Each row comes from the steps of one path. Every step used is in the known rows, and no mark comes twice. Write the path behind each row, first mark first.
Known rows
R-H-C-S-X-D-T-U: [ 131 -653 -191   28 -264  221   32  476 -219  114  -38 -253  141 -247
   -6  549  -29  197 -201  634  -38 -123   98  191  232 -198  -58 -273
 -401  -50  196  -99   47  193 -375  -73   73   45  -19  301  -18  283
   -5 -121 -158 -193  199  200  334 -189   -8  608  101 -194  546 -181
 -115  353  130]
M-J-C-S-X-T-H-R: [-150  -23  -12  136 -351  -39   66  268 -506  264  305 -236  -60  187
 -178  495  263   25 -272  395  175  -87 -169  295  119   45  141 -159
   68  -14  233  188  298  123 -346   43  164   38  -24   -1  144  347
 -111  -32 -276   52  116  127  299  -51   75  727  324 -291   71  -87
  -15  221  112]
H-D-X-T-U-M: [ -19 -189 -125  -44  -37  -32   -4   79 -324  180  126 -297   -2 -218
  -79  412 -297 -156 -156   66  -28 -225  237  185  130 -278  -62 -347
 -342 -124 -190 -256  -80  -70  -71 -324  252  145   27  -76   12  190
   92  238 -262 -112   48  224  448   92 -262  451  145 -176   97 -139
 -107  -44  333]
D-H-C-M-J-N: [ -80  -94   15  188 -411  -47  122  117 -229   67   24   15   29 -190
 -271  370 -108 -186 -187  166  311 -340 -228  148 -313 -113  103  -11
  355  -83  -19  -72 -111   12 -122  198  160  114 -156   33   25   47
  274  205   35  295 -143  -79  130  -31  -37  -39  324 -291 -148  -39
 -114  265  116]
U-H-D-E-B-S: [ 168 -293 -165  -85 -356  -64 -230  179 -491   17  -38   48  -26  -19
  -94   73   50  -24 -339  417   27 -443   72  -62 -171  -64  336 -522
  -95  -23  171 -162 -212  265  -99  166  -94   16 -167  358  245  -40
   87   73  -19   48   88    0  311  268   68  315  117  -35  124  -89
    2  -62  169]
H-R-M-J: [  -8 -170  -84 -196  -52  118  222  146 -140  -25  236 -133   18 -152
 -101  229  -17 -221  -25  232  174 -211 -259  293   -4  -72  150  -56
   31  -12   65    0 -149  109  -64  -15  -29  181   35   61  177  -65
   34  -96   -9   70   37  -84   52  -94  276  233  318 -461 -111   -4
   36   71  280]
S-X-E-B: [-137   35  -73 -164 -259  -86   35   -6 -151  128   -2   60   21  135
   25  101  -37   -8 -435  103   -8   46 -107   52  -34 -166  119 -249
  116  -84  226 -169  -48  -68  248  160  -36  106 -128  -39 -126  -34
  -15 -262   -2  -52   83  -35  452 -178  132  548   92  157  -53   99
  -65 -112  -76]
T-H-R-J-N-C-D: [-255 -406 -108 -167 -406 -178 -298   95 -308  170   94  -51  -87 -332
  -83  431  113 -185 -194  565  154 -207 -164  -23 -285  -18  379 -246
 -295  156  113   32  -79   85 -167 -226  127 -206  183   13  310  290
   78   16  268  -29  -88   40  536 -242  178  425   52 -359  -38   38
 -287  222  100]
S-X-C-D-T-U: [ -56 -629 -131  155  -49  -52   58  284 -183   24  -99 -193   11 -163
 -105  534 -193  194 -209  150  -22   22  283  127  208 -109 -179 -345
 -225 -211  147 -115   35  157 -263 -237  142  247   62    9  -39  367
 -178  -69  -30   98  344  278  317   64   61  798  -56  -42  319    5
 -143   74   45]
B-S-X-T-U-M-J-H: [-296 -347  -52   50 -126  136 -107   31 -457  406  257 -258 -108  -82
 -302  318 -238  -75 -573  152 -161  -37  -46  372  197  -89   35 -346
   79 -162   72 -176 -133  179  -23  197  257  382  -73 -254   96  235
 -107 -162 -229  210  161  -75   77   33  169  649  284 -382 -147  -62
    3   90  426]
R-J-C-S: [ -75 -323  102 -109 -401  -40 -186  399    8  212   47   28  -92 -135
 -171  369  102   46 -141  289   82  -84 -116 -127 -195   77  355  -35
 -139  148  143  125  146  118 -193   50   33  124  -69   27  103   39
   83  204   32   99  208   81  371  -92  134  521  305  -52   66 -206
 -121   99  155]
T-X-C-M-J-H: [ -77 -253  318   44 -239    8 -257  107 -293  162   63  198 -145  -94
 -179  294 -305   37 -299   54   49  120 -282  207  -87 -124  144 -153
  386 -232  185  -32 -134  379  -51  189  428  175   52 -123   72   78
  252  136  -37  549  -14    9    9 -134  -20  333  248   55 -128  174
 -102  104  140]
D-X-C-R-H-U-M: [ 300 -406 -303   -4 -141   67  -46  222 -271    6    8 -118  -67 -184
  243  475 -314 -164  -58   25  -45 -316 -133  262   69 -296  170 -263
 -365 -211   23   23  -38   63 -229 -256  205   71   98  -87  131  264
    9   87  -13 -273 -177  136  424   60 -187  213  256 -482  292  -98
   43  219  -20]
T-X-E-H-U-M-J-C: [ -58  128  -15  122 -294  121  -54  291 -362   94   66  124  -25 -175
  -20  229 -236  -23 -337  122  146 -110 -427  315 -127 -294  583 -397
  253 -238  284   45 -113   38  -45  295  296  268   39 -202  161  207
  111  -75  -99  174 -131  -72  429 -108  360  454  301 -159 -197   38
  -29   63  319]
B-S-C-R-H-D-X-T: [  10 -404 -380  -32 -426 -164 -174  304 -448  102   25 -198   70 -101
   21  408   33  -50 -357  432 -317 -192   81  -86  219  -79 -126 -586
 -125  -23   79 -140  124  144  -46 -260  116 -310  -55  -96  272  291
  275   15 -125 -178   -3   -9  417    0 -295  410  128 -389   41 -171
  -73  -87   91]
D-U-M-J: [ -97  -19 -146  -31 -108  155   55  110  -81  156   84 -106   68  -54
 -120  197 -275   -2 -134  -32   69 -363   -7  264    4  -58  111 -221
   68  -58  -44  -76 -146   73 -146  106  138  480  -41   50  -43   54
  -96  -12 -169  346   35  -17  170  118   97  153  168 -249 -115   14
   11   82  379]
T-H-D-U-M-J-X-C: [  47   12 -181  123 -150  -54 -173  -86 -356  202    9    0   73  -24
  -81  236 -281  146  -19  191   93 -263  -30  280  143 -132  134 -406
  200 -178  139  -75  -59  306 -330  -81  434  130  120  143  160  240
  131  196  -62  542  -18  327  300  153  141  277  160 -180  -38  116
   34  271  157]
H-R-J-N: [ -40 -208  -54 -292 -137   29 -154  196  -28  199  109  -83    3  -73
  113  253   63 -345 -218  249  240 -106 -410   39 -286  -95  241   -8
  -73  168  123  -57 -132  109   -6  -38   36 -100   57  -54  113   -5
 -105   -1  140 -147  -56    9  407 -210   89  165  207 -213  -78  -74
 -192  131  138]
S-C-R-M-J-H-D-X-B: [-219 -392  -57 -155 -238  -29 -159  299  -96  -29  151 -262    8 -289
 -350  480  -35  112 -223  368   36  -38 -278  135   27  -56  219 -509
 -169 -126  128 -326 -120   60 -137  -81  259 -288   37 -223   92  309
  377   -8 -170  288 -239 -189  313 -128   82  244  232 -315 -212   19
 -180 -122  -22]
R-J-N-S-C-D-X-B: [-315 -517 -255 -285 -415  -73 -308  142   79  473    0 -242  -29 -370
 -312  542   20  -62 -270  452  -92  128  -37 -318 -220   31  266 -470
 -449  247  119 -245   -8  -34  -25  -54   82 -224   49  -39 -114  321
  376   59  107   54  -18   80  683  -90  106  335 -145 -257 -134  -82
 -268  -74 -139]
H-U-M-J-C: [ -68  -97  -93  144 -153   55    0  214 -209   38    7 -178   51 -254
 -114  302  -36 -234 -137   49  324 -310 -232  355 -105 -114  423 -205
   61  -86  151  107 -261   97 -186  184  242  345   58   56  228  213
   81  137  -89   96   93   17  140  -17  192  324  311 -323  -78 -130
   -2  164  371]
U-H-C-M-J: [ 101  -61   85  150 -368   66  130  228 -411   -1   26   27   60 -140
 -325  352 -105 -118 -158  188  198 -472 -151  205  -96  -43  109  -40
  131   24  188 -101 -177  256 -207  178  234  172    6  371  236  -67
  359  176  -19  192   65   62  -88 -201  -29  108  199 -264  -43   71
   32  198  283]
D-X-B-S-C-R-M-J-H: [-304 -536 -106 -178 -380   72 -193   90  -69   72  313 -124 -125 -218
 -395  372  -38   22 -354  296 -182   37 -237  206   61   64  149 -539
 -187 -154   79 -161   39  107  -62  137   68 -172 -110 -380   40  197
  305 -192  -41  252 -220 -298  197   11  182  338  310 -529 -240   -4
  -15 -158  -18]
B-S-X-E-H: [-185 -106 -238  -41 -397   55  -86   75 -127  218   44   72 -100  175
  -88  125  -92   36 -505  184 -179   84   -1   12   29  -45  -22 -325
  221 -149  119 -103   -6  -10  196  141  -80   60 -168 -279 -136  104
 -118 -422    1    6  -87 -168  177 -132  353  531  110 -101 -292  -11
  -22   19  107]
D-T-U-H-R-J-N: [  68 -375  -82 -198    9  204  -92  486 -232   41  183 -163   87 -255
  105  443  -59 -296 -234  293  165 -355 -396  231 -158 -177  247 -183
 -497  163  254 -134  -79  215 -334  -35   30  -32  132  106  292  -27
 -323  -19   70 -159   52  139  600  -54   20  314  138 -335  255    8
 -223  160  230]
D-T-X-B-S-C-J: [-115 -321    2  -18 -486  -49 -162  204  -17  159   56  172  224    3
 -261  190  -29  153 -618   57 -195   19   57   21   32   20  -52 -688
 -118  -67  200 -108  125  129   53  380  173  -95  -89   -9  -60  171
  344 -276   75   33  107   23  255  -60   90  706 -159 -179   12   -8
  -85 -356   15]
U-H-R-M-J-X: [ 124 -141 -110 -146  -94  118  202   59 -242  -91  275  -24  147 -266
 -136  166   -3 -184   20  384  169 -304 -406  282   71  -82  207 -271
   65   52  351   43 -147  252 -150   -6   63  155  187  277  500 -274
   52  -45   25  191   -5   65  120 -105  383  214  366 -379  -19  150
  114  154  249]
S-X-E-H-R: [ -32   20 -185  -41 -275   83   94  235  -89   80   61  -46    3  211
   83  175   -2  -38 -348  155   45  -17 -196  145  -15 -134  -30 -227
  126 -164  180  -45  -74 -139  142  -13   -9   -6  -19 -224  -61  140
 -239 -487  -67 -206 -239 -108  316 -266  265  433  132  -73 -215   79
  -53   91   33]
M-J-X-C-D-E: [ 115 -406  -63   92 -272 -107  -90   57 -146  124 -118   19   10 -148
  -80  167  -29  233  -41  252   76 -127  -21 -125 -120  -33  118 -306
  352  -49  257  -33  -11  394 -207  -30  199  269  126   -6    9   72
  116  375  -23  616  101  216  351  234   63  345  120  100  104   97
  -96  -49   -5]
N-C-R-H-D-U-M: [  93 -414 -328   47 -388  -98  -50  364 -300  -99  -85    8  236 -304
   24  366 -157   70 -181  240 -133 -648   66   46  -74 -120  135 -532
 -166  -34  -94   -3  -32  -37 -195 -158  249   31   67  203  351  316
   87  -65    5   -3 -121  -49  375  -79  -46  136   79 -329  140   58
  -14  161  328]
N-S-C-M-J-H-D-T-X: [-219 -516   -1   95 -331  -53 -192  467 -231  154 -137  -28  154 -384
 -432  269  -75   51 -340  352   88 -122  -98  158  -44 -166  110 -632
  189   -4  181 -190 -188  249  -53  200  475   94  -58  291  163  396
  528 -110 -273  444  -50   58  132 -191   96  455  -53  -20 -210  132
 -369   88  293]
N-R-M-J-X-B-S-C-D-E: [-210 -782 -141 -139 -580  -68  -29  191  -62  -34  322   57  179 -190
 -490  249   68  226 -112  484 -213 -111  -98 -264    0   41  216 -835
  101  -59  233 -264   -3  306  -75  257  203   46  -69   23  128  -34
  386   50  124  390   80  -31  321  261  458  607   66 -368 -166  -22
   73  -77  -50]
J-N-C-S-X-T-D-U-M: [-220 -427 -270  -89 -436 -130  -77  135 -273  206  -60 -239   85 -220
  -73  368 -209   59 -443  104 -221 -302  183  107  -86 -103   43 -675
 -259   12 -160  -41  240 -149 -125   81  330  105   -8  -32 -220  432
 -215  105 -122   21   23   33  529  151  -19  724  -33 -119  205   14
  -66  256  368]
R-M-J-C-S: [-131 -342   92 -105 -225  -48   62  260 -124   31  149  -27  -85 -283
 -316  376   64   21  -38  297  124 -165 -157  130  -71   53  386 -110
   -5   37  117  131  162  144 -270  155    4  255  -88   39   72   23
  130  250  -82  366  170  -57  166   31  366  463  416 -281   32 -133
   -3  125  258]
E-B-S-C-R-M: [-235 -500 -154 -200 -397 -198   69 -125 -269 -126   32  148  -81 -133
 -155  112  -13 -133 -363  186 -113 -197   48  180   58    2  118 -553
 -169 -142  164   11   60   28  200  171 -118   86 -300   -8  183    8
  180 -274  181  -76   -2 -179  198   93  331  732  194 -430 -108  -39
   44 -140   -7]
E-H-C-S-X-T: [ -77  -26    5  122 -542   58   51  330 -235  314   14  -77  -89  218
 -140  289   30  155 -253  301   -6  -89  139  -32  134  -28 -104 -129
   19 -104  138   -2  219 -142  -62   -8   68  100 -288  -46 -216  293
 -131 -204 -189 -218 -144    7  192  -54  195  718  113 -169   27  -83
 -102  285   44]
N-S-X-B: [-203 -156 -203  -38 -336  176   42   57   60  384   94 -128   97   65
 -248  334   96  -22 -358  171   -4  108  145  -51  -66   44  -53 -259
   11   88    9  -63  -48 -104  122  176  -34   69   12  155 -180  162
   61 -329    2  -96   88   62   66 -201  223  371 -121 -135  -93  -15
   -9  -63   19]
B-S-X-E-H-R-C-M-J-N: [-103 -319 -248   25 -286  -64   53  148 -454  102  150    2 -154   22
 -154  332  -15 -272 -448  137   25  -10 -526  146 -177 -102   30 -221
  402 -163  262 -148  154  171  -20  322  135  -90 -316 -271  157  363
   70 -224  -47  101 -153 -249  218 -152  345  252  324 -343 -527  125
   70  267  183]
X-T-D-H-U: [  37   34 -296  109 -314  171  125  381 -327   12   30 -291  -11  -86
  166  281 -222  -97 -173  137   -6 -171  205    4   24 -129  -35 -319
   30 -227 -142  -35 -141 -116  -23  -90    0  117  109 -106  149  106
 -189  162   -7 -158  137  -64  282  121 -211  495   91 -350  -70 -206
 -109   75  258]
M-J-N-C-S-X: [-464 -358 -104 -118 -415 -151 -148  -18 -128  301  -96 -236   25 -213
 -295  337  198  -41 -379  275  148  -68 -230  115 -163   33  246 -244
  125  235  141   82  -72  114 -105   95   70  129  -70  -42 -105  282
  102    4  -60  204   60   38  212  -80  164  412  121  -32  150   57
 -282  176  266]
E-B-S-X-D-T: [ -60 -428 -240  -94 -383   28 -108  -67  -80  107  -75  -42  -51   69
   -7   94  -32   84 -380  319    5   -3   85  172  109  -35 -112 -389
 -104 -107  186  -61   35  144   93  235   20   56 -256  184  -40  118
 -165 -295  -46   56  160  -51  240  110  136  728  -26   35   76   -7
  -12   21  -18]
D-U-H-R: [ 163  -66 -229    1 -150  179   60  360 -190  -70  175 -115  138   52
   91  269  -52 -145  -80  239   22 -403  -40  199   25   29   -2 -330
 -171 -115   89   74 -121   66 -257 -107  -89   69   98  236  312  -34
 -306 -209  -11 -102  -64    7  230  -27   15  148  146 -288   94   51
   73  188  266]
C-J-X-T-U-M: [  13 -184   72   19 -172 -160  147 -157 -248  225  118   70  143 -159
  -91  187 -290  -86 -349 -192  -65 -277   76  129   34 -137 -130 -291
  -36  -71   59  -85  137   42   56   83  341  391    5  -90  138  -26
   74  211  -44  122   -3  193  387  -62  -15  671   84 -206  -17   47
 -124  -70  204]
T-U-M-J: [-217 -177    7  -48  -14  144  100  -62 -260  189   76 -186  -25 -221
 -194  286 -229 -129 -245  -48  185 -258  -10  394   31 -145  171 -148
  -47   -1  -11  -78 -312  161  -70   91  120  549   52  -45   41   17
   65  103 -127  177  214  123   96    7   87  289  211 -268  -36  -60
  -83  -31  470]
D-X-T-U-M-J-N-C-S: [-340 -376  -46 -163 -332 -116 -124 -103 -330  390  123 -316 -132 -392
 -222  437 -141 -187 -250   54  -87 -298 -102  273  -75 -119  204 -324
 -383  129 -136    4  163  -37 -205  -34  205  201  -80 -316 -161  279
  114  394 -196  120  -44  126  632  267 -213  455  186 -306  284   28
 -229   63  371]
X-T-U-M-J-N-R-C-D-E: [-139 -659   -5  101 -107   10   11  357 -516  104  225 -257 -103 -250
  -98  578 -121  -85 -163  235  -78 -404 -129  -76 -279 -201  248 -317
   94  -67   64 -249  133  257 -307  159  290  357  -87 -156   74  249
 -141  614 -192  327   93   34  633  391  132  491  157 -429   12  -10
  -78  107  309]
J-N-E-B-S-C-R-H-U: [-273 -620 -281 -347 -406  -56 -228  191 -485   73  -40   -8   71 -234
  127  181  215 -387 -533  305 -100 -328 -346   -4  -99  -99  442 -666
 -115   66  250  -46  -89  294   -9  327 -138 -120 -283  -36  343  248
   69  -94  262 -456 -137  -98  339   62   72  513   84 -489   11 -173
 -159  125  -28]
C-D-H-R-J-N-S: [  28 -525 -329  -54 -360  -83   68  293 -124  313   29 -159 -119 -264
 -147  427  -13 -154 -117  560  112 -232 -133 -196 -325   34  247 -203
  -77  139  -52   42   10  -91  -83 -137 -102   26    6  107  306  187
   13   28  190   -5  -10    6  521  -33  244  148  101 -467 -116 -129
 -170  224   86]
X-T-U-M: [-111  -92   12  -36  -45   83   87   36 -278  182  135 -111  -12  -86
    6  282 -283 -192 -247  -94  -75 -264  228  206   72 -164  -67 -226
 -197  -97  -66 -120  -40  -78   43   -1  169  362   80 -134  -79   -2
 -202  147 -110  -59  107   85  279   70  -44  602   92 -286   17  -86
   -9  -75  320]
U-M-J-C-S-X-D-T: [   3 -498 -101  100 -277   13   20  259   12  115 -144 -247    5 -153
 -242  406  -47  268 -215  282  176 -269 -101  348   10  -36  161 -315
 -106   31  222   64  174  124 -303  276  391  286    8  191 -138  312
 -137  176 -360  435  179  113  277  111  210  689  162   -2  214  -98
   38  181  201]

Write each row's path
[ 303 -278 -156 -247 -237  155   77  -49 -311 -115  150    4   67 -256
   67   59  -22  -31  -49  571  132 -389 -429  245 -155 -162  356 -386
  -45  -40  472  -35 -140  320 -131  215   78  108   93  390  385 -313
  -35   46  -26  393 -147  -27  464  198  254  378  313 -162  152  179
  140   69  -23] => U-H-R-M-J-X-D-E-B
[ -53 -444 -258   81 -496 -158  273   42 -140 -134  139  -43  117 -546
 -334  235   13   51  118  516   55 -307 -130   54  -23   10  129 -450
  131  -94   89  210  -84  -93  -95 -223   38  175  110   95  592   30
  278 -101  186  307  -15  -49  289   48  374  351  335 -444  -54  150
   25  152  167] => N-C-D-H-R-M-J-X
[ -87 -112 -103  205 -559  -58   -8  104 -267  544  -96  -62    6   31
 -138  372   33 -109 -625  249  -36 -160  -74  -27 -300  -26  -62  -44
  208   30  117   20  278 -103   61  278  132  -18 -315    4 -133  430
   60 -208   -5  -37 -420  -78  318 -221  307  545  -68 -396 -115   91
 -263  303  -27] => E-H-C-J-N-S-X-T
[-136 -389    5  146 -522  -36   -9  306 -276  116   90  -19  -89  -24
 -241  397 -229  153  -53  327  204 -499 -257   55 -130  -60  314 -340
  122 -149   -9  -96   12  125 -296  173  321  247 -314   -8   67  351
  -32  134  -36  236 -293 -103  394  131  438  102   91 -426 -201   86
 -137  568  253] => E-H-C-D-U-M-J-N-R
[   4 -657 -351   -2 -653 -170 -177  204 -527   -2  -84   53  155 -193
  -71  241  219  110 -571  502 -126 -364    4  -76 -196 -153  251 -611
    0    3  135  -31  -63  166  -23   65   -1  -62 -249  251  365  317
  268 -372   40 -125   -1  -72  409   51  -14  466  154  -85  278    7
  -80  -19   39] => N-C-R-H-D-E-B-S-X
[-193 -307 -122 -173 -360  148 -139  175 -110   -5  105  -52    1 -388
  -17  199  109 -230 -208  317  121 -401 -393  200 -512 -150  407 -222
   -9   -2  116   96 -159  -16 -118  159  -15   43  -63 -190  -36  126
 -138 -201   36  266 -551 -318  413  188  390  262  280 -420  -47  155
 -179  179  140] => D-E-H-R-M-J-N-C
[ 142 -395 -171  -47 -138 -116   79  104 -254  -31   14 -178 -128 -199
 -117  500 -212   45  -27  211   35 -167 -188  215   16 -112   82 -122
   39 -106  -37 -107  121  229 -225 -306  169  -62   -6  -76  125  209
  309  283  -37  316  -17  113  250   84  -44  220  297 -310  122   34
  -25  -11   77] => H-D-X-C-R-M-J
[-392 -406 -106 -123 -355 -170  -98 -102 -134  307 -123 -218   13 -273
 -354  314   29  -63 -379  150  145 -266 -206  256 -169  -59  332 -346
  -19  216   91   41  -99    0  -75  173  251  275  -28    3 -167  302
   89   57 -121  195   15   78  234    5  267  440  140 -125  138   28
 -144  206  323] => U-M-J-N-C-S-X
[  67 -101   36   71 -635 -181   51  -61 -492   56  216  491   20   30
 -251  -65  -64   34 -220  199   96 -314 -222  219   51 -183   89 -376
  181 -110  214 -203  387  260  -77  445  260  -36 -402  159   96   23
  516   -9   58  227  -50   83  460  -42   69  437  167 -151 -171  251
  -33  114  -82] => D-T-H-C-M-J-X-E-B-S
[ 206 -521  -93   21 -416  203  -42  279  109   31  -97   24   57 -172
  128   99  143   46 -138  215  -54 -331 -246  -31 -212    7 -193 -219
  121  -53  241  167  321  223 -141  246  110  -25 -186   38  314  237
 -134   23    8  106 -406   24  255    6  264  619   22 -197 -168  175
  -69  169  -39] => N-E-H-R-C-J-X-D-T
[  47 -270 -208  104 -315 -132  -71  331 -180  -52    7  -46 -166 -324
  -67  394 -262   -3  -67  176   71 -219  -37   63  -74 -217  393 -496
 -316 -327   64  -50   25 -212 -167 -132  217  109  -22 -263   72  410
   30   92 -127  -26 -285  -79  688  -10  223  456  215 -201 -171  -80
  -91  191   75] => J-C-D-X-E-H-U-M
[  64 -396 -181   49 -294   74  222  122 -439   97   45  -55  -18 -364
 -237  459   22 -259 -254  527  108 -549 -349  262 -312  -25  348 -139
   88  214  116   38  179  181 -212  225  -24   13  -18  336  244   61
  225  166  128  171 -191  -36  151 -149  422   60  202 -695  114  127
   -3  209  254] => U-H-C-R-M-J-N-S
[ 412  -55  -70   82 -610 -161   92  124 -472  -31  -66  249  215  -96
   34   60 -206  217 -444  222 -134 -416 -183   49 -122 -106  164 -536
   29 -139  229  -93  238  221 -104  326  139  -70 -115  300  384  -37
  410  130  204   75    3   89  692 -218   -7  329   66  -13  120  304
  -14   81   90] => T-D-U-H-C-J-X-E-B
[ 162 -248 -195  -76 -377   45  133  190 -241  101  134   76  106 -107
  104  202 -415  179 -243  -10 -145 -355    5  -23   -3 -155  -54 -445
  -20   21  -77 -165  370   91  -37  -21  416  246   44  -21  223   29
 -122  182  -23  164   51  128  581   26 -151  547  102 -148 -108   67
  -12   -6  260] => C-R-J-X-T-D-U-M
[ -26 -563 -422  157 -443   29  218  -85 -298   36   51 -174  -51 -242
 -240  514 -106  -22 -423  690   12 -176 -262  327 -145  -39   54 -256
  351 -169   45  -27  112   95  -95  132   25  -79 -122   19  180  173
  119 -100  145  311 -114 -184   74    2  350  342  413 -598   49 -124
  143  230   82] => B-S-X-D-H-C-R-M-J-N
[ 133 -248 -440 -104  -42  312  215  246 -250  -67  217 -363  155 -157
  -62  510 -228   -1 -148  586  -84 -226 -256  401  132  -31   43 -318
  -79 -148  288  -94 -169  212 -316  -68   83  106  199  369  361    8
 -267 -340  -84  316   30  -80  132  -64  267  416  235 -442  100   81
  236  311  244] => S-X-D-U-H-R-M-J
[-225 -427 -165  -32 -563   13 -264  269  -96  114  -26   24  -74   -2
 -260  204   42  246 -352  296 -133 -100  318 -301  -77  109  107 -729
 -190 -172  182 -194 -119   15  -25  190  -11  -12  -96 -210 -208  284
    3 -187   -7  134 -123 -213  289  248  282  574 -117 -188 -277 -153
  -73 -189  -83] => X-B-S-C-D-E-H
[ 314 -269 -162   34 -495  140  -49  242 -141   16   62  168  228 -253
 -101  358 -329   53  -21  475  -92 -318 -136  -44  -92  -61  -37 -250
  -43  -68  288 -183    7  274 -246   -8  394  -26   82  510  436 -155
  226   65  174  324  -87  145  315 -239  -74  336  150  -94   13  111
   88  386   73] => R-J-X-D-U-H-C-M
[-326 -506 -206 -226 -466   30 -432  158   -1  307  -74 -158  -39 -259
  -75  489   29  105 -323  620  -24  -71  -93   64 -199  -69  222 -256
 -399  225  219  -66  146  101 -257  -15  233 -184   77   93 -183  312
 -177  -33   14  249  -95  111  594  -82  128  852  -71  -95  279   -4
 -347  300  -56] => R-J-N-C-S-X-D-T-H
[-202 -289 -264  -16 -386  -53  275  -19 -202  179   61  -44  141 -261
 -191  199   31  -88 -201  261 -195 -203  -91   75   55   19  -95 -428
  282  128  231   41  301   60  133  106  146  181   -7   34  187   36
  231  -22  -19  333 -100   13  265   -4  281  679   73 -500 -172  170
  -61 -110   76] => N-S-C-R-M-J-X-T
[ -50 -161 -148 -157 -112   -9  157  112 -489   92  484 -229 -191 -191
 -180  512 -152  -60   64  493   12 -161   12  188  216 -119   94 -199
 -286 -115  -17 -150  199   65 -295 -378   92   49   54  -53  173  180
   38   88 -198  173  -53   11  445   46   50  509  259 -615  -87  -12
  -56  110   68] => C-D-X-T-H-R-M-J
[  81  -95  191 -112 -170  -98 -199  339 -354   97  -24  179  -20 -100
  -81  -23 -283  228 -369  244  127 -240 -426  244  -38 -373  507 -548
  120 -114  241 -340  -42  127   33  344  433   86  -81   17   31  155
  189   82 -271  352  -14  -58  639  -45  193  342  122  176  -76  229
 -179 -106  212] => U-M-J-H-D-T-X-E-B
[ -72 -115  192  174 -188  185  -55  215 -416  299  145 -189  -64 -165
 -155  295 -190 -107 -297  188   10 -309 -113  381   23 -151  127 -106
   25 -160   56 -115 -117   73 -124  165  313  247    4 -160   56  189
   67  157 -158  107  -37  -42  204  -66   51  385  297 -426  -28   18
  -60  142  391] => X-T-U-M-J-H-C
